Below is a small trained network, with its code and all its weights. Each question gives an input and a target symbol and asks what happens when units are switched off, that is, made to give their printed mean instead of their output.

import numpy as np


def w(rows, s, z=0):
    codes = np.array(rows[::2]) - 128.0
    scale = np.full(codes.shape[1], s)
    scale[-1] = z or s
    return codes * scale


def f(y):
    return np.maximum(y, 0)


def softmax(a):
    e = np.exp(a - a.max(-1, keepdims=True))
    return e / e.sum(-1, keepdims=True)


def log_softmax(a):
    a = a - a.max(-1, keepdims=True)
    return a - np.log(np.exp(a).sum(-1, keepdims=True))


def net(x, mask):
    ids = ['ΓΔΘΠαβεζηλμστφψω'.index(c) for c in x.split()]
    T = len(ids)
    res = E[ids] + P[:T]
    r = res
    for j in range(2):
        rows = slice(2 * j, 2 * j + 2)
        q, k, v = (r @ M[0][rows].T for M in (Q, K, V))
        z = softmax(np.where(np.tri(T) > 0, q @ k.T / 2**0.5, -1e9)) @ v
        o = O[0][rows]
        res = res + np.where(mask[j], z, o[:, -1]) @ o[:, :-1]
    y = f(res @ A[0][:, :-1].T + A[0][:, -1])
    res = res + np.where(mask[2:6], y, B[0][:, -1]) @ B[0][:, :-1]
    return log_softmax(res[-1] @ U[:, :-1].T + U[:, -1])


Q, K, V, O, A, B = {}, {}, {}, {}, {}, {}
E = w([
[78,85,86,97,152],'Γ',
[182,181,9,171,243],'Δ',
[114,104,119,4,152],'Θ',
[141,102,80,136,130],'Π',
[189,114,61,5,81],'α',
[118,114,38,143,78],'β',
[137,39,65,173,230],'ε',
[121,110,111,58,54],'ζ',
[151,102,72,147,114],'η',
[86,139,162,222,174],'λ',
[79,105,79,39,193],'μ',
[10,185,103,230,175],'σ',
[200,150,98,26,211],'τ',
[203,15,205,222,23],'φ',
[179,75,68,123,54],'ψ',
[173,92,75,149,146],'ω',
],0.011)
P = w([
[179,215,124,150,81],'0',
[129,108,247,143,149],'1',
[142,160,75,78,85],'2',
[107,104,222,120,99],'3',
[171,209,86,86,101],'4',
[95,123,195,132,124],'5',
[205,140,87,102,36],'6',
],0.011)
Q[0] = w([
[2,164,77,97,151],'head 1',
[154,166,212,204,137],'head 1',
[144,9,182,134,111],'head 2',
[106,181,178,138,42],'head 2',
],0.0075)
K[0] = w([
[166,166,73,137,158],'head 1',
[44,115,132,162,158],'head 1',
[35,101,115,4,61],'head 2',
[58,105,55,104,172],'head 2',
],0.011)
V[0] = w([
[188,243,163,95,200],'head 1',
[111,66,192,188,26],'head 1',
[88,152,87,182,231],'head 2',
[225,2,128,200,174],'head 2',
],0.0099)
O[0] = w([
[141,109,57,59,69,217],'head 1',
[115,242,128,172,191,4],'head 1',
[158,27,151,161,141,145],'head 2',
[162,136,180,193,1,164],'head 2',
],0.01,0.0037)
A[0] = w([
[195,49,254,116,82,92],'neuron 1',
[117,217,143,122,62,3],'neuron 2',
[123,109,7,56,103,54],'neuron 3',
[145,141,29,97,50,21],'neuron 4',
],0.0079,0.0069)
B[0] = w([
[109,153,1,95,200,238],'neuron 1',
[32,105,147,82,116,137],'neuron 2',
[187,166,199,174,162,254],'neuron 3',
[107,106,229,216,167,210],'neuron 4',
],0.008,0.007)
U = w([
[86,106,129,130,141,148],'Γ',
[170,100,39,141,42,254],'Δ',
[51,95,149,68,154,185],'Θ',
[147,135,117,145,159,77],'Π',
[139,158,138,102,130,118],'α',
[127,131,129,172,91,68],'β',
[116,93,76,183,254,155],'ε',
[63,180,113,80,66,136],'ζ',
[128,157,101,165,130,21],'η',
[138,97,190,203,155,206],'λ',
[70,27,148,88,149,120],'μ',
[19,127,173,213,124,115],'σ',
[188,219,43,56,164,104],'τ',
[127,197,159,190,164,186],'φ',
[142,175,103,158,115,17],'ψ',
[140,175,83,163,151,48],'ω',
],0.0099,0.004)

Each question gives the input, a string of symbols that net reads in full, and the target symbol t.
The units are the heads (2 rows each of Q, K, V and O) and the neurons (one row each of A and B). Each row of codes is followed by its name. A weight is (code - 128) times the scale printed after its matrix; where a second scale follows, it is the last column's (O, A, B and U).
mask holds one flag per unit, heads first, then neurons. A switched-off unit (its flag False) gives its mean, the last column of its rows in O or B, instead of its output. The means were averaged over made-up inputs and are rounded, as every weight is.
A unit's drop is (log p(t) with every unit on - log p(t) with that unit switched off) / (log p(t) with every unit on - log p(t) with every unit switched off).
The circuit of an input: a set's keep is (log p(t) with only the set's units on - log p(t) with every unit switched off) / (log p(t) with every unit on - log p(t) with every unit switched off). Starting from all 6 units, units are removed one at a time, each time the one whose removal leaves the highest keep (on an exact tie, the one counted first), for as long as the keep stays at least 0.8.
units of the circuit, in order: the units of the circuit, biggest drop first
most important unit: the unit with the biggest drop
k most important neurons: the k neurons with the biggest drops, biggest first
which heads matter: for each layer, one digit per head in row order, 1 if its drop is at least 0.15 and else 0, layers parted by /
drop when u is switched off: that unit's drop, to one decimal
input τ β η, target λ: which heads matter	10
input τ ε β ε τ, target Δ: which heads matter	01
input ε ε Γ, target Δ: which heads matter	01
input τ σ ε, target λ: which heads matter	10
input τ α ζ, target λ: most important unit	neuron 4
input ζ ε Π α μ, target Δ: which heads matter	01
input ε ε ε Θ ω, target Δ: which heads matter	01
input ε μ ε, target Δ: 2 most important neurons	neuron 4; neuron 3
input ζ σ σ τ, target τ: which heads matter	10
input ω μ τ τ ε ε β, target λ: units of the circuit, in order	neuron 4; neuron 3
input μ τ τ τ τ, target λ: units of the circuit, in order	neuron 4; head 1; neuron 3
input ε τ α Δ, target Δ: which heads matter	11
input τ ζ Θ, target λ: units of the circuit, in order	neuron 3; neuron 4; head 1
input ε ε Δ, target Δ: which heads matter	01
input ζ ε Δ ζ ζ Θ ε, target τ: units of the circuit, in order	head 2
input τ α Θ, target λ: 3 most important neurons	neuron 3; neuron 4; neuron 1
input τ Γ α, target λ: units of the circuit, in order	neuron 4; neuron 3; head 1
input τ ζ ε τ, target τ: which heads matter	00
input ε ε τ τ ε, target Δ: drop when neuron 1 is switched off	0.1
input ε ε ε ε τ, target Δ: units of the circuit, in order	head 2
input ε Δ ε τ α τ ε, target λ: drop when head 1 is switched off	0.4
input Δ τ ε ε τ ε σ, target Δ: drop when neuron 3 is switched off	0.0
